[[151 119 153 138 128 127 117 129 122 123 149 118 108 129 123 121]
 [152 115 152 138 132 123 114 130 117 119 150 122 118 125 118 115]
 [105 134 102 118 128 127 137 127 135 133 106 138 146 128 133 138]]
->
[[138 133 128 146 138 106 133 135 127 137 127 128 118 102 134 105]
 [115 118 125 118 122 150 119 117 130 114 123 132 138 152 115 152]
 [121 123 129 108 118 149 123 122 129 117 127 128 138 153 119 151]]

[[138 122 137 129 118 129 119 121 123 124]
 [143 116 142 135 129 118 115 131 116 116]
 [110 137 110 122 129 131 140 128 136 135]
 [129 123 130 134 150 112 125 142 121 119]
 [109 139 110 121 129 134 141 127 137 137]
 [118 135 119 127 140 125 136 137 133 131]
 [130 121 132 134 147 112 124 141 120 118]
 [135 123 136 139 150 116 124 146 120 117]]
->
[[117 120 146 124 116 150 139 136 123 135]
 [118 120 141 124 112 147 134 132 121 130]
 [131 133 137 136 125 140 127 119 135 118]
 [137 137 127 141 134 129 121 110 139 109]
 [119 121 142 125 112 150 134 130 123 129]
 [135 136 128 140 131 129 122 110 137 110]
 [116 116 131 115 118 129 135 142 116 143]
 [124 123 121 119 129 118 129 137 122 138]]

[[112 106 153 127 154]
 [114 113 147 132 147]]
->
[[147 132 147 113 114]
 [154 127 153 106 112]]

[[139 134 108 113 117 157 106 133 149]
 [139 148 126 132 138 128 118 153 127]
 [140 144 122 130 132 130 115 146 128]
 [133 133 106 112 116 158 107 131 147]]
->
[[147 131 107 158 116 112 106 133 133]
 [128 146 115 130 132 130 122 144 140]
 [127 153 118 128 138 132 126 148 139]
 [149 133 106 157 117 113 108 134 139]]

[[132 124 126 133 135 123 117 136 118 136 128 130 120]
 [143 118 131 150 142 121 118 137 114 133 116 134 115]
 [118 125 133 150 134 123 136 133 133 140 133 130 111]
 [132 115 132 134 138 131 116 127 115 135 126 131 122]
 [135 120 132 143 143 123 108 133 113 137 123 129 118]
 [121 134 125 149 149 127 129 136 129 147 143 130 139]
 [116 124 136 152 125 120 143 126 133 141 127 129 115]]
->
[[115 129 127 141 133 126 143 120 125 152 136 124 116]
 [139 130 143 147 129 136 129 127 149 149 125 134 121]
 [118 129 123 137 113 133 108 123 143 143 132 120 135]
 [122 131 126 135 115 127 116 131 138 134 132 115 132]
 [111 130 133 140 133 133 136 123 134 150 133 125 118]
 [115 134 116 133 114 137 118 121 142 150 131 118 143]
 [120 130 128 136 118 136 117 123 135 133 126 124 132]]

[[127 149 136 110 137 125 114 129 131 148]
 [145 106 115 104 143 145 109 145 145 108]]
->
[[108 145 145 109 145 143 104 115 106 145]
 [148 131 129 114 125 137 110 136 149 127]]

[[122 133 118 129 132 129 122 131 132 123]
 [108 134 128 129 126 124 124 126 137 127]
 [151 124 104 125 134 134 122 127 119 109]
 [125 123 131 123 125 126 129 120 126 121]
 [106 129 140 129 125 128 127 130 137 132]
 [146 124 121 126 131 127 132 125 119 126]
 [124 135 129 122 134 129 135 131 130 140]
 [124 133 120 122 132 129 125 126 129 123]
 [120 123 140 134 122 123 131 129 130 136]]
->
[[136 130 129 131 123 122 134 140 123 120]
 [123 129 126 125 129 132 122 120 133 124]
 [140 130 131 135 129 134 122 129 135 124]
 [126 119 125 132 127 131 126 121 124 146]
 [132 137 130 127 128 125 129 140 129 106]
 [121 126 120 129 126 125 123 131 123 125]
 [109 119 127 122 134 134 125 104 124 151]
 [127 137 126 124 124 126 129 128 134 108]
 [123 132 131 122 129 132 129 118 133 122]]

[[125 112]
 [119 131]
 [131 148]
 [141 137]
 [133 147]
 [120 119]
 [127 117]
 [132 152]
 [122 119]
 [125 120]
 [127 117]]
->
[[117 127]
 [120 125]
 [119 122]
 [152 132]
 [117 127]
 [119 120]
 [147 133]
 [137 141]
 [148 131]
 [131 119]
 [112 125]]

[[150 132 107 138 130 122 130 114 151 107]
 [153 131 109 137 125 123 141 111 151 103]
 [147 131 106 140 126 118 138 117 150 110]
 [146 130 104 145 120 110 124 124 141 127]
 [146 132 102 144 122 111 151 125 144 123]
 [150 131 105 142 119 114 148 114 146 115]
 [153 132 105 142 123 116 141 117 149 113]
 [153 131 103 143 120 113 147 118 145 120]]
->
[[120 145 118 147 113 120 143 103 131 153]
 [113 149 117 141 116 123 142 105 132 153]
 [115 146 114 148 114 119 142 105 131 150]
 [123 144 125 151 111 122 144 102 132 146]
 [127 141 124 124 110 120 145 104 130 146]
 [110 150 117 138 118 126 140 106 131 147]
 [103 151 111 141 123 125 137 109 131 153]
 [107 151 114 130 122 130 138 107 132 150]]
